Below are the code and all the weights of a small trained network. Each question names an input and a class and asks about switching units off, where a switched-off unit gives its printed mean instead of its output.

import numpy as np


def w(rows, s, z=0):
    codes = np.array(rows[::2]) - 128.0
    scale = np.full(codes.shape[1], s)
    scale[-1] = z or s
    return codes * scale


def f(y):
    return y / 2 * (1 + np.tanh(0.7978845608 * (y + 0.044715 * y**3)))


def log_softmax(a):
    a = a - a.max(-1, keepdims=True)
    return a - np.log(np.exp(a).sum(-1, keepdims=True))


def net(x, mask):
    res = np.array(x, float).reshape(1, 5) / 4 @ E
    y = f(res @ A[0][:, :-1].T + A[0][:, -1])
    res = res + np.where(mask, y, B[0][:, -1]) @ B[0][:, :-1]
    return log_softmax(res[-1] @ U[:, :-1].T + U[:, -1])


A, B = {}, {}
E = w([
[153,100,2],'x0',
[128,128,127],'x1',
[112,188,90],'x2',
[128,128,128],'x3',
[29,99,127],'x4',
],0.014)
A[0] = w([
[122,231,228,88],'neuron 1',
[62,127,192,122],'neuron 2',
[137,157,102,107],'neuron 3',
[2,101,88,19],'neuron 4',
[20,142,87,172],'neuron 5',
[182,120,101,78],'neuron 6',
[134,153,98,116],'neuron 7',
[130,49,61,1],'neuron 8',
[204,6,150,118],'neuron 9',
[229,139,163,74],'neuron 10',
[166,145,63,141],'neuron 11',
[182,136,98,84],'neuron 12',
[74,83,179,131],'neuron 13',
],0.018,0.012)
B[0] = w([
[110,253,74,242],'neuron 1',
[168,29,169,225],'neuron 2',
[129,78,106,149],'neuron 3',
[85,226,31,212],'neuron 4',
[174,161,198,250],'neuron 5',
[105,79,93,160],'neuron 6',
[99,81,112,154],'neuron 7',
[197,217,235,170],'neuron 8',
[125,227,109,195],'neuron 9',
[164,177,199,190],'neuron 10',
[81,93,69,210],'neuron 11',
[91,77,104,166],'neuron 12',
[119,24,163,213],'neuron 13',
],0.03,0.016)
U = w([
[213,201,147,154],'0',
[127,224,2,217],'1',
[136,35,94,2],'2',
],0.0099,0.0025)

Each question gives the input, the list of numbers given to net, and the class t.
The units are the neurons (one row each of A and B). Each row of codes is followed by its name. A weight is (code - 128) times the scale printed after its matrix; where a second scale follows, it is the last column's (A, B and U).
mask holds one flag per neuron, in row order. A switched-off neuron (its flag False) gives its mean, the last column of its row in B, instead of its output. The means were averaged over made-up inputs and are rounded, as every weight is.
A unit's drop is (log p(t) with every unit on - log p(t) with that unit switched off) / (log p(t) with every unit on - log p(t) with every unit switched off).
The circuit of an input: a set's keep is (log p(t) with only the set's units on - log p(t) with every unit switched off) / (log p(t) with every unit on - log p(t) with every unit switched off). Starting from the 12 units with the biggest drops (on a tie, the unit counted first), units are removed one at a time, each time the one whose removal leaves the highest keep (on an exact tie, the one counted first), for as long as the keep stays at least 0.8.
units of the circuit, in order: the units of the circuit, biggest drop first
k most important neurons: the k neurons with the biggest drops, biggest first
drop when u is switched off: that unit's drop, to one decimal
input [-2,-4,5,6,3], class 0: units of the circuit, in order : [neuron 5]
input [0,-6,3,2,-8], class 1: 3 most important neurons : [neuron 2; neuron 13; neuron 5]
input [-7,-2,1,4,0], class 1: 3 most important neurons : [neuron 1; neuron 5; neuron 8]
input [-2,8,7,-2,1], class 0: 3 most important neurons : [neuron 4; neuron 11; neuron 5]
input [5,-3,2,-8,-1], class 2: 2 most important neurons : [neuron 1; neuron 4]
input [8,6,0,0,6], class 0: 4 most important neurons : [neuron 8; neuron 5; neuron 1; neuron 9]
input [-8,-8,4,3,-7], class 1: 2 most important neurons : [neuron 1; neuron 5]
input [-2,5,7,4,1], class 0: 3 most important neurons : [neuron 4; neuron 11; neuron 5]
input [-3,4,8,6,5], class 0: 4 most important neurons : [neuron 5; neuron 2; neuron 11; neuron 9]
input [4,5,-6,-8,-5], class 1: 2 most important neurons : [neuron 5; neuron 9]
input [-4,5,6,-4,4], class 0: 2 most important neurons : [neuron 5; neuron 2]
input [1,8,-7,7,-1], class 1: 4 most important neurons : [neuron 5; neuron 2; neuron 9; neuron 8]
input [-5,-2,5,-7,-6], class 1: 2 most important neurons : [neuron 1; neuron 5]
input [-6,7,1,-2,-4], class 1: units of the circuit, in order : [neuron 1]
input [-7,-5,-8,5,3], class 2: drop when neuron 4 is switched off : 0.0
input [2,2,-4,1,-3], class 1: drop when neuron 8 is switched off : 0.1
input [8,-1,-2,-8,7], class 0: drop when neuron 8 is switched off : 3.7
